Here is a tiny trained network, its code and every weight. The questions are about switching its units off for an input and a target symbol, where a switched-off unit gives its printed mean instead of its output.

import numpy as np


def w(rows, s, z=0):
    codes = np.array(rows[::2]) - 128.0
    scale = np.full(codes.shape[1], s)
    scale[-1] = z or s
    return codes * scale


def f(y):
    return y / 2 * (1 + np.tanh(0.7978845608 * (y + 0.044715 * y**3)))


def softmax(a):
    e = np.exp(a - a.max(-1, keepdims=True))
    return e / e.sum(-1, keepdims=True)


def log_softmax(a):
    a = a - a.max(-1, keepdims=True)
    return a - np.log(np.exp(a).sum(-1, keepdims=True))


def net(x, mask):
    ids = ['αδεζηθμξπστφψω'.index(c) for c in x.split()]
    T = len(ids)
    res = E[ids] + P[:T]
    u = 0
    for l in range(2):
        r = res
        for j in range(2):
            rows = slice(3 * j, 3 * j + 3)
            q, k, v = (r @ M[l][rows].T for M in (Q, K, V))
            z = softmax(np.where(np.tri(T) > 0, q @ k.T / 3**0.5, -1e9)) @ v
            o = O[l][rows]
            res = res + np.where(mask[u + j], z, o[:, -1]) @ o[:, :-1]
        u += 2
        y = f(res @ A[l][:, :-1].T + A[l][:, -1])
        res = res + np.where(mask[u : u + 8], y, B[l][:, -1]) @ B[l][:, :-1]
        u += 8
    return log_softmax(res[-1] @ U[:, :-1].T + U[:, -1])


Q, K, V, O, A, B = {}, {}, {}, {}, {}, {}
E = w([
[129,76,134],'α',
[175,58,115],'δ',
[146,116,111],'ε',
[175,164,252],'ζ',
[145,95,110],'η',
[95,51,152],'θ',
[103,162,102],'μ',
[113,93,125],'ξ',
[161,157,79],'π',
[122,103,113],'σ',
[88,116,138],'τ',
[143,21,136],'φ',
[121,141,100],'ψ',
[125,128,109],'ω',
],0.019)
P = w([
[182,182,134],'0',
[167,3,112],'1',
[180,13,89],'2',
[185,10,94],'3',
[192,25,84],'4',
[196,17,97],'5',
],0.0077)
Q[0] = w([
[72,171,140],'0.h1',
[122,42,86],'0.h1',
[162,104,121],'0.h1',
[5,191,187],'0.h2',
[214,93,140],'0.h2',
[107,145,161],'0.h2',
],0.011)
K[0] = w([
[153,87,44],'0.h1',
[30,189,125],'0.h1',
[98,171,172],'0.h1',
[88,83,74],'0.h2',
[151,195,255],'0.h2',
[118,25,116],'0.h2',
],0.0092)
V[0] = w([
[138,86,93],'0.h1',
[196,61,161],'0.h1',
[165,131,131],'0.h1',
[31,198,10],'0.h2',
[254,156,41],'0.h2',
[247,174,66],'0.h2',
],0.0086)
O[0] = w([
[118,121,147,147],'0.h1',
[224,101,191,155],'0.h1',
[150,148,182,148],'0.h1',
[4,153,69,106],'0.h2',
[54,55,187,255],'0.h2',
[9,119,255,246],'0.h2',
],0.0065,0.0059)
A[0] = w([
[185,173,141,149],'0.n1',
[72,174,21,85],'0.n2',
[28,1,77,188],'0.n3',
[199,140,187,167],'0.n4',
[233,53,135,254],'0.n5',
[148,80,177,95],'0.n6',
[70,197,144,125],'0.n7',
[169,77,31,183],'0.n8',
],0.0089,0.0074)
B[0] = w([
[57,171,131,136],'0.n1',
[206,167,152,130],'0.n2',
[196,229,164,255],'0.n3',
[27,145,132,160],'0.n4',
[57,163,77,240],'0.n5',
[113,61,118,161],'0.n6',
[254,126,126,132],'0.n7',
[125,196,77,165],'0.n8',
],0.0087,0.015)
Q[1] = w([
[196,99,127],'1.h1',
[224,61,218],'1.h1',
[106,64,172],'1.h1',
[184,88,197],'1.h2',
[188,99,122],'1.h2',
[2,163,102],'1.h2',
],0.0098)
K[1] = w([
[110,51,87],'1.h1',
[47,70,129],'1.h1',
[24,106,145],'1.h1',
[182,152,89],'1.h2',
[216,142,42],'1.h2',
[1,145,166],'1.h2',
],0.0098)
V[1] = w([
[163,124,93],'1.h1',
[29,123,124],'1.h1',
[104,23,99],'1.h1',
[76,192,2],'1.h2',
[27,43,139],'1.h2',
[195,173,182],'1.h2',
],0.0074)
O[1] = w([
[119,124,98,107],'1.h1',
[188,125,104,143],'1.h1',
[210,213,145,1],'1.h1',
[186,9,26,173],'1.h2',
[253,199,248,116],'1.h2',
[48,157,118,155],'1.h2',
],0.0066,0.008)
A[1] = w([
[138,143,135,124],'1.n1',
[6,157,135,2],'1.n2',
[131,107,185,51],'1.n3',
[121,135,145,67],'1.n4',
[134,138,137,211],'1.n5',
[99,149,109,164],'1.n6',
[94,125,110,8],'1.n7',
[168,117,111,79],'1.n8',
],0.013,0.0058)
B[1] = w([
[89,152,138,128],'1.n1',
[193,3,214,247],'1.n2',
[114,135,11,143],'1.n3',
[130,111,103,129],'1.n4',
[125,238,92,148],'1.n5',
[82,206,204,176],'1.n6',
[106,81,190,139],'1.n7',
[209,84,220,135],'1.n8',
],0.0053,0.015)
U = w([
[164,125,102,169],'α',
[211,193,163,11],'δ',
[83,254,92,213],'ε',
[129,143,118,57],'ζ',
[124,183,111,236],'η',
[183,24,75,69],'θ',
[43,26,92,2],'μ',
[115,132,78,205],'ξ',
[77,163,212,89],'π',
[102,157,89,232],'σ',
[73,151,37,198],'τ',
[225,69,144,25],'φ',
[106,114,111,146],'ψ',
[87,164,95,248],'ω',
],0.0086,0.0033)

Each question gives the input, a string of symbols that net reads in full, and the target symbol t.
The units are the heads (3 rows each of Q, K, V and O) and the neurons (one row each of A and B). Each row of codes is followed by its name. A weight is (code - 128) times the scale printed after its matrix; where a second scale follows, it is the last column's (O, A, B and U).
mask holds one flag per unit, layer by layer, with each layer's heads first. A switched-off unit (its flag False) gives its mean, the last column of its rows in O or B, instead of its output. The means were averaged over made-up inputs and are rounded, as every weight is.
A unit's drop is (log p(t) with every unit on - log p(t) with that unit switched off) / (log p(t) with every unit on - log p(t) with every unit switched off).
The circuit of an input: a set's keep is (log p(t) with only the set's units on - log p(t) with every unit switched off) / (log p(t) with every unit on - log p(t) with every unit switched off). Starting from the 12 units with the biggest drops (on a tie, the unit counted first), units are removed one at a time, each time the one whose removal leaves the highest keep (on an exact tie, the one counted first), for as long as the keep stays at least 0.8.
units of the circuit, in order: the units of the circuit, biggest drop first
k most important neurons: the k neurons with the biggest drops, biggest first
top k neurons in layer l: the k neurons of layer l with the biggest drops, biggest first
heads that matter: for each layer, one digit per head in row order, 1 if its drop is at least 0.15 and else 0, layers parted by /
input δ μ π, target δ: 3 most important neurons	(0.n3 0.n4 0.n5)
input θ τ π, target θ: 2 most important neurons	(0.n3 0.n5)
input π ω π δ π, target π: units of the circuit, in order	(0.h2 1.h2 0.n5)
input θ μ δ ω φ, target θ: top neuron in layer 0	(0.n3)
input π π ε σ ξ, target π: units of the circuit, in order	(0.h2 1.h2 0.n5)
input φ ω α ε, target φ: top 3 neurons in layer 0	(0.n3 0.n5 0.n4)
input φ π φ θ, target φ: heads that matter	11 / 01
input π π ζ μ, target δ: heads that matter	00 / 01
input π θ μ ψ τ α, target π: units of the circuit, in order	(0.h2 1.h2)
input α ζ τ μ μ, target δ: 4 most important neurons	(0.n4 0.n3 0.n5 0.n6)
input μ θ ζ π η π, target ε: units of the circuit, in order	(1.n2 0.n5 0.h2)
input δ π π μ δ η, target δ: top 2 neurons in layer 0	(0.n3 0.n4)
input μ π η μ ξ, target μ: heads that matter	11 / 11
input τ μ π ψ, target τ: units of the circuit, in order	(0.h2 1.n2 1.h2)
input φ δ ω, target φ: 3 most important neurons	(0.n5 0.n3 0.n4)
input φ π α, target φ: 3 most important neurons	(0.n3 0.n5 0.n4)
input π μ σ π μ, target π: heads that matter	01 / 01
input μ π π, target μ: 3 most important neurons	(0.n2 0.n7 1.n2)
input μ π π π μ ω, target μ: most important neuron	(0.n2)
input π μ θ π ω, target π: units of the circuit, in order	(0.h2 1.h2 0.n5)
input θ ζ θ π π θ, target θ: heads that matter	01 / 11
input φ π φ, target φ: top 2 neurons in layer 1	(1.n8 1.n6)
input π θ φ φ π π, target π: units of the circuit, in order	(0.h2 1.h2)
input π ω θ μ φ, target π: 2 most important neurons	(0.n3 0.n5)
